Each row is followed by its class number.
[-409  -63  -33   63   71 -106  124  -26  204 -152  -38  146   54  144
 -223  -42   40   48  107  184  375 -224   81  -35 -205  105 -130  -51
   56 -332 -106  607 -144 -175  -45  -33  341]	5
[-190  110 -118  310 -110   88  224 -155 -351 -143 -116  235  136    3
   95  578   43  -53  202  -57  390  -96 -154  -36  -37 -193  -19    3
  -94 -363  -20   91   80 -199  -20 -120  105]	4
[-192  -99  -13  157  120   55  -85  -82   19   65  -80   -8  145  134
   50  147 -289  -63  -34  207  159 -143 -109  -73   37 -149   87 -176
 -168  -11  -57  122 -192  -82  137   92    6]	6
[-277  214 -130 -157 -228   74 -102 -391   23 -192  -61  244    6   71
 -110   87 -332  125 -253 -439  200 -284  -12   90    0   -6  216  142
  201   -8 -332  228 -130  144 -305  120  252]	8
[-331 -183 -168  -52    3   82  142 -340  -26    2 -276  161  108   70
   29  368  -13 -169    9  404  301 -232 -210  -11 -212 -164   36 -214
 -111 -179 -143  309 -339  219 -179  126  274]	2
[-285 -115  290 -202  215   27   36 -173  233 -190   33  -45   -1   60
  -72  166  187  -77  -68  281  320  -55   80 -164 -231 -142  103 -254
 -115  -17   60  185 -290  -41  -58  216  168]	8
[ 197    3   69 -163 -196    1   42 -201 -158    2  -21  178   92  104
   28  -16 -107   85  173  109  289    3  104   -4  326  119  122 -123
  145  -35   61  -26  -28 -212 -184  -52  -36]	1
[ -96  221   33   90  -77  -55  101  170  177   74  101  100  -26 -103
 -320  159   -5  347  268 -377   24  -71  186 -152  199   46   62   29
  -27  -63  254 -274   50  257  241    7  104]	10
[-428 -134  154  132 -134  -56  213 -223    6 -231 -152   30  114  287
 -123  117   96  236 -123  -26  531 -146 -125  -27 -145 -212  211 -247
 -123 -204 -171  340  -12  -13 -110   60   71]	7
[ -82 -238 -220   20  214  -17  -44   -9 -150   16  107  264  -75  164
  112   32   78 -322 -132  404   63   93 -115  275  -61  174  -97  -80
 -349 -190  -11  336 -469 -344 -238   90  -46]	8
[-163 -211 -253  -11   72  -60  141  -93 -119  -97   16  258  220   61
  -87 -116  252 -214  -17  157  124   38   78  240 -134 -149  -65 -246
 -159   90 -153  424 -444   55 -309   72  238]	9
[ -76  239   -6 -161    9  123  307  -67   22 -133  -11  297  -47  -88
   59  182 -168  -40   68  374  -44 -138  -91  107   25 -158  -17 -172
 -161   30   59 -285 -224   94    6  -61  -48]	8
[ 222 -102 -103  -18  116  116  152  101   57 -196 -236  177 -325 -218
  128  157  250 -380  233  -44 -109  -86 -135 -141 -257  -82   67  -32
 -246  397  168 -162 -351  106   51   68  179]	4
[ -68  164  -31  232   33  212  275   52 -132  -57  139  123  100  136
   94  212 -137  -76   46 -113  299 -102  -35  185  197  -34   14 -221
 -229 -139  297 -161  236 -335   86  -57  -45]	11
[-111 -383 -414 -194 -215   94  299 -403   26 -253  150 -116  232 -107
  -50  143 -182  771 -387 -496  629  -90  166  412  209   71  241 -277
 -207   43  -79   93  -24 -276 -439  -57  181]	10
[ 361  -12   43  194  157   96   81   -6   50  188  -90  125   93   23
    2  148 -113   34  162 -159  315 -192  -89 -404 -392  -95 -223   12
 -287  182  193 -389  -42  266  204  -35    6]	1
[-204 -254    9  -36   37  -52 -241  197   66  204   46 -210  201  166
 -243 -270  -24  104  -50  154  181  183  -77  -43    5  -13  239  -95
 -284 -184    2  522  -84  -44  211  144 -106]	11
[-259 -177 -240   61  134   51 -175 -221 -281  -14  -16  160  340  233
 -191   43   41 -430   74  102  152    6 -220  102  -29  -65   44 -319
 -338   51  349  166  -68   31  -47  131   15]	8
[ 223 -205   99  269  103  -23   40   87   86 -163  -39  409  -47  -61
   54  -33  326   10   68  243  247  213  104  -75  -14  -63  -50 -151
 -387  337  320 -184  -16 -123  270   21 -159]	4
[-260   97  116  -61 -163   91  159  -17   59  110   78  -14   -9   46
 -150   80  119  -58  -45 -111  110 -228  174  -19  113 -126 -113 -174
   55  -99   83   94  151   77   31   -1  140]	6
[-115  163   30   37   94    3  323  -29  197 -176  -44  -73 -162  -63
   77  228  227  307  145   13  362  -60   29 -118    8  155 -231  -11
   28 -155  214  -33  297  -19  -71  -55  336]	10
[-136  -52   66  -21 -143 -131    8 -219   18  -75   -1  316 -206  -19
  -98  248  -50   -2   96  401  158 -274   79  -24  182  -55 -114 -218
 -174  -94 -104  251 -347   59 -170  142  183]	2
[ 264  -16  175  243   16   39    3  -93  313  -62  -57  118 -185  -48
  -10  374  -21   92  159 -244  593   28  -69 -261  -58   -3   74   61
 -467 -117  112   12  142   66  141  121   83]	7
[ -33   20  -16  -17  -65   74  -74 -151   28  -83 -213  -68  219   91
  174  147   -5  110 -112  -96  509   -4 -109   10 -418 -120  -91  133
  340 -230 -120  245  190  104 -268 -214  182]	0
[ 289  217  240  -50  120   23  210  -51   19 -393 -109 -100  -86  -26
  275  131  532 -182  -48  193  196  128  -48   83  191 -243   86  -55
  132  431  183 -164  237 -165 -163 -116   44]	6
[ -28  196 -225   38  201   -6   26 -149 -200 -100  288  227 -136   -9
   -1   68  -66 -162 -179   68   -8  -76  -81  118  149  -66   16  -72
 -263  -12 -242   92 -325 -148 -133  293  -53]	0
[  32  144 -364 -271 -458    6 -249 -154  -58 -131 -122   50 -122   -9
  257  -50 -132 -123  -18 -125  180   56 -193  111   99 -136   26   18
  291   11 -237  443  226  131 -285 -198  240]	2
[  23  176   38 -506  171  -39 -268 -271   56 -143  -23  -83 -241  143
   -7   98  173 -177 -153   97   72  173  -34  228  -83  -27  207 -274
 -144   70  141  -73 -165  191 -266   61  -51]	0
[-147  192 -118  -52  -72  -37  275  -40  -63 -390  101  172 -150   32
 -157  264  190  159    9 -145  434   29  -41  -85  126 -194  130 -216
 -190 -187  -61  163   67  -75 -133  205  122]	11
[ -26  112  284 -191   71  156  291 -234  -77 -266 -197  -90   82  -17
   52  -70   10  131  -49  -82  372   12  -66  107 -246   48   54  -19
  193 -181  -46   47  111   37 -115    6  130]	6
[-107  -63 -689   30   78   10   33 -155  -10  118  -60  301  -49  -24
 -129  274 -288  137  142  124  275 -203    0 -119 -111  101   10 -256
 -229 -241  -80  238 -343   72  -33  154  -20]	7
[  96 -210  -95  238  215  155  -94  -89  116  154  -53  106  156  217
   94  247  138   46  -54  142  218 -246 -102 -245 -214  -12 -136 -367
 -311  162   54  266 -158 -125   33  166   60]	11
[ 281 -101 -111  -16  -12   39    9   23   57  110  -28  347  -64 -102
   66   74  -19   89  390  552  139  -26  236 -195 -112  169 -282 -247
  -14 -159   65  125 -176  -82   95  -85   41]	10
[  71 -289  300 -104   21  220  -44 -272   36  150 -314 -122  167    4
  231  138   45   89  -76   48  353  -78  -96    7 -298   82  -42   27
   71 -273  -48  -75   61   72  -30  -90  234]	6
[  32  283  204  -86  106   60   13 -113   81 -314  -83 -103 -257  -53
  143  198  -17 -165  -52   28 -120  -25 -138   73   42 -210  214  160
 -112  140 -191 -285  -16  -22  -21  -72   13]	6
[-130  293   88  -61  -19  -67   51    5  -23  -89   28  187  -37  -86
 -133   93  379  -68  -59  155 -131  -64  198  161   43 -293   37  -71
 -130  190   76  -35  -88  183  -40  106  200]	1
[-370  274  288 -123 -133   83  282   23 -293  273  166   91 -218 -232
 -154  127   -7  219  100  188 -454 -244   80 -140   86   -6 -215  132
  124 -427 -323 -212 -325  420   87  130  -39]	9
[-185  197 -306 -253   18  -17   60  105  162 -181  119   50 -124  -34
  -92  204 -144   25    3  -52   55 -109  -19 -134  285 -157   54 -261
  -61   71   82   80 -156 -167  -36  127   65]	1
[ 276  -43 -899 -470 -106   27 -452   21  -85  309   82 -302   62    5
  229 -293 -823  101 -343 -484  117 -197 -430 -367  -18 -118 -230  -32
  174   73 -462  120   35   78  -87  -55  -32]	11
[-253 -227 -321 -200  -76   19  -89 -324  168   96    6    6  -93   -5
 -170  169  129 -126  -77   68  155  -16  111   -9   62 -107   96 -212
 -410   80  -35  124  -82  226 -146   68   33]	7
[-106  120 -363  139 -330   64 -134  213   60 -155  349  158  155  150
  -93 -332 -499  495 -119 -198  -37   48 -209   62  -24   89  -54  -77
  284 -108 -220  649  162 -131   67   66 -183]	4
[-177   99  277   88   11  -27  -64 -284  -55  -36   79  188  136  254
 -320  -27  386 -114  142  113  351  -60  182  182  -92 -135  203 -220
 -149  -90   95   68    3  255  -94   -3  -31]	2
[  25  106  -75  114 -475  146  484 -393 -148 -172 -208  585  -29   77
   30  694  126  106   81  343  449 -424  -75  127  156 -324 -187 -322
  -12 -280 -250   -2   81  245 -442 -136  140]	11
[ -91  189  -88   91 -289  224  140  136  -45  159 -256  194   86  -56
  111  -81  -70  301  349   41   18   52 -106 -194 -342  121   31   -5
  175 -495 -110  405  232  120   63  122    3]	1
[-201 -187  -82  356 -168  223   -7  -14   24  142  -35  283  -83  236
 -179  117  -48   57  109 -481  340 -378  204 -171 -178  295   28 -113
 -146 -176   76  373  -43 -178  129   38  249]	3
[  64   96  106   55 -188   10   95  262   -4  259  -23    0 -164 -137
  -41   37 -102  222  165 -162 -227 -192  276 -301  188   81 -239  -77
  151    8   54  -86  -18   81  139   -2   28]	3
[-322 -243  297 -158   77   25  145 -304 -181 -211   12  -66   91  110
  -52   41  133  115   37   94  157  -82  -15 -147   93  -70  196 -235
 -105   52 -165  -99 -355 -100  -86  115  208]	11
[ -16  -36 -708 -157   54 -183 -237  -33 -190  128  101  -39   -8   -6
 -263    6 -149 -161    1 -224    4 -222   27  -76  -22 -212   26 -190
 -136  211 -114  149 -414  162 -152  -58  -77]	0
[ 249   27  315  684  265  104  464   73 -179 -350 -148  276  223  172
  -91  209  398  -36  -43 -208  106 -231 -161   13 -351  -81  -25  179
  -86  531  357 -413   13    2  230  -62  109]	8
[  45 -532  -13  274    8  175 -106 -521 -359  -77 -199  121 -215   72
  342  440  382  259 -134 -183  737 -278   -1  -50   97   32  -22 -326
 -304 -121 -116 -332   34 -264 -106 -164   58]	1
[ 139  170  275   13  126   85  327 -340  171 -356   68   83  -20  -94
  -40  245    6  -93 -204  -43  304    3  212  159   87 -181  217   24
  106  505  170 -446   40   94  333 -191  -62]	10
[-254  104  217  189  -74   50  262    5   73  -88  -15  259 -139   29
  -93  103  157  110   -5  221  -53 -351  184    7  139  -67   32 -119
  -36  165   73 -147 -129   34  -61   72   22]	3
[ 162  265  -61   67  -58  220   33 -310 -272    1  -56  167  235   88
  114  378 -359 -189  -17   13   69 -165 -120  145  203 -272  116  -51
  -22  204 -103 -295  -72   56   12 -165  -46]	4
[ -95 -107  -70  145 -140  136  278 -344 -200 -100  -22  189  179  159
  -45  133  139  -57  -27 -200  349 -204 -181  212 -218  -64  111  -12
   15 -282 -270   82   10   82 -259  -47  160]	5
[-230   16  127    2   33  -90   14  -17 -255 -109  134  259  -36   11
  -64 -200  -37 -140  121  360  -48  -81 -163  205  142   18   27    1
 -123 -216 -101  120 -386  -38 -167  169   56]	5
[-237  -11  221   98 -198   55   11  105  102   25 -125    7  -68  -40
  -29  -19   76   69  -96 -180  114  -13  -17   33  -48  -94   31  204
  -53  -52   48    0  121  395 -121  149  315]	3
[ 191 -173  519  286  182  -95   77  164   83   95 -192  137  -80 -188
   -7 -275  130   80  258  373 -453 -238   87 -155  -59  -13 -103  -71
 -143  377  161 -619 -264  249  326   76  -84]	0
[ -79   20   18 -140    5    8   19   13 -140   54  185 -233   10   39
 -318   80  164 -145   84  111 -207  -95  129  -52  -35 -222   -8 -203
   27 -165 -101  -85   -1  184  -94   58 -112]	5
[-239  -21  659  259    9   18  105  -11  114   86   42   24   54   59
  -23    1  307    2  440  415  264   26  308  -78   33   34 -103 -194
 -184 -179  435 -104  249   53  284   -3  353]	7
[-233  330  109  106   82  -21  256 -104  -41  -30   56  165  -60   16
  -88  125 -130  -33   33  251   65 -291   64   58  256  -60  -19  -43
  -23  -24   29  -59 -128   14  -27   95  -34]	7
[-158  213   20  -63   48   72   87   77   99   19   36  272   28   30
 -158  135  -51 -234  200  337  -57  -95  -72   19   24   14 -147   64
  -91 -236   89  127 -134   19   38   31  152]	1
[-329   55 -432   30  -16   51  -29   82  -69  121  249  426  -29  167
 -197  -12  178 -211  140  310  -58   30   46   62   34    3 -187 -415
 -266 -100   34  627 -345    7  -84  138 -133]	4
[-124  -79 -258 -327  -87 -100   53 -289 -157  -24  -20  -11    8  -21
 -152  226  -22  -31   84  358   41 -110 -130  127  185 -165  171 -223
 -124  -11 -177  131 -456  248 -258  -47   99]	8
[ -33 -299  274 -502   24  -69 -313 -159   43   28   96 -234   88   48
 -106  157 -169  -28 -313 -116  359   81  -38   41  282  -81  231  -52
 -202  -46  114  -48 -332 -219  -78    7    8]	0
[-159 -224 -173  139 -253  240 -192  -20 -229  195 -242  -84  175   86
   50 -304  -50   58  -74 -448  -73 -295 -145   26 -461  107 -125  137
  152 -131 -150  234  268  126  -48  -93  245]	1
[-112 -162 -216 -326 -326   22 -126 -186  -18   71   94  -30    5  134
  -97  -81  -24   96   99 -116  361   86 -110  -72   -3  -94  251 -317
 -156 -171 -137  367  -92  210 -248   45   20]	8
[ 157  101 -154  659 -196  -24  214   87  -65  189  142  247  176   85
   65  -35  111  176   71 -167  194 -118  192  -28  223   19  -95   69
   85   94    8  117  388 -214  254 -127   -4]	7
[-269  206  130  102  -20   13  310 -153   17 -232  185   93  189  158
 -245  394   43  144   -2   61  456  -81  -59   64  201 -179  130 -121
   33 -114  153  111   -1   67 -130   89   44]	10
[-295 -140 -138  114 -198   95  154 -106  -97  -18   21  286   93  239
 -353   23  395  186 -323  -94  434 -354  179  203 -253 -294   40 -332
 -134 -104 -160  202  -30  210  -31  -81   11]	2
[  30  -84 -469 -191  -59 -121   62 -161 -243 -162   30  164 -165 -188
  -46  191  124 -135  143 -159  123 -238   74 -174   80 -183    0 -271
   56  335   62 -100 -384   20 -161 -117  -39]	10
[-148   49 -438 -344 -179  -90 -102   37  -57  114  147  105 -387  156
 -196  -50  -39 -171  -93 -212  -44  -83  -57   -2    9   50  152 -222
 -205 -161  -55  268 -250  119 -106  263   89]	7
[-461 -202  296 -109  -92   43   80 -161  154  211 -117   -3  386  225
 -411  117  -48   46  -31    5  302 -113   88  -47  -81 -100  150 -247
 -301 -314  125  295  -96   97   60  191  143]	6
[ 210  317  -53 -314  162   68  -80  169  219 -271    8 -132 -338   11
 -149  199  457 -231 -226 -405 -210   -5   11   -8 -177 -166  -84  -83
 -176  375   70  135  -39  113 -106   46  209]	7
[-116  552 -209 -153  114  163  408  -10   44 -121  -37  131   50 -221
   72  364  -38  -53  192  235 -143   28   16  -60   56 -353  -25 -225
   33    5  -76 -205  -17  247   54   23   -7]	11
[ 215  -31 -109  -50  -28  245  -83  -37 -123  -65  -73 -146 -110  -80
  239  131  -32  -34 -298 -183  195  -88 -120  108  -61  -50   45  102
  112  130   31  -67  148  -84 -132  -84  -85]	0
[-168   10 -126  124   38   33  333 -205 -138 -183   40  453  122   -2
 -166  200  174 -124   96  215  179 -109   49   42 -218 -157  -81 -142
 -233 -143 -143  136 -265    6 -119   75   48]	10
[ 209 -223 -264  187  -31  322 -163  -97  -35   92  -86  248   95   74
  130   47 -114   56  162  -59  347 -153  -87  -29 -295   72  -25 -130
 -122  -85   48 -135   53   77  -75 -104    6]	0
[-264  -32   90  -65  110  -38   83 -155  -53  -97  -55  100   48   50
 -307   79  315 -163   62  288 -206 -113  172  213   48  -63   51  -86
  -15   78   41 -186 -206  322 -144   86  250]	11
[ 130  289    6  -65  -75  307  -81  -27 -108  -69  -59   73   -7   94
   60   84  -50  -15  -20  -21   30  -79 -165  142  -11  -26   32    2
  136  -76    0  -69  197  147 -156  -49  -83]	7
[-304    0 -311   25  -66 -125   30 -157 -502 -291  -21  243 -186   20
 -275  310  257 -276  232  -10  264 -174 -137  -32  300 -177  206 -295
 -284 -156   61  286 -263  -76 -329  265   26]	5
[ -66 -191 -259 -194 -193  -79   72   46   22  -65   68  -33   -9  -88
   97  -75   60  -76 -179  109 -117  -32 -102   17  175 -260 -114  -90
   63  320 -218  272 -262   10 -228  -51  116]	6
[-180  212  228 -288  163   95 -155   47  196 -260  102   86  -71   62
  -50  -99  -86 -225  -49  152 -356  123   41  252  250  -38   14 -340
   74  270  214 -112 -182   35  119    0  -80]	5
[-286 -330 -241 -175  -61  -24 -159 -317 -387 -117  -89 -101  -39 -101
   66   -7   22   48 -209 -282  160 -106 -239  -39  150  -82  149  174
 -109  -18 -409  -31 -299    4 -348   68  194]	7
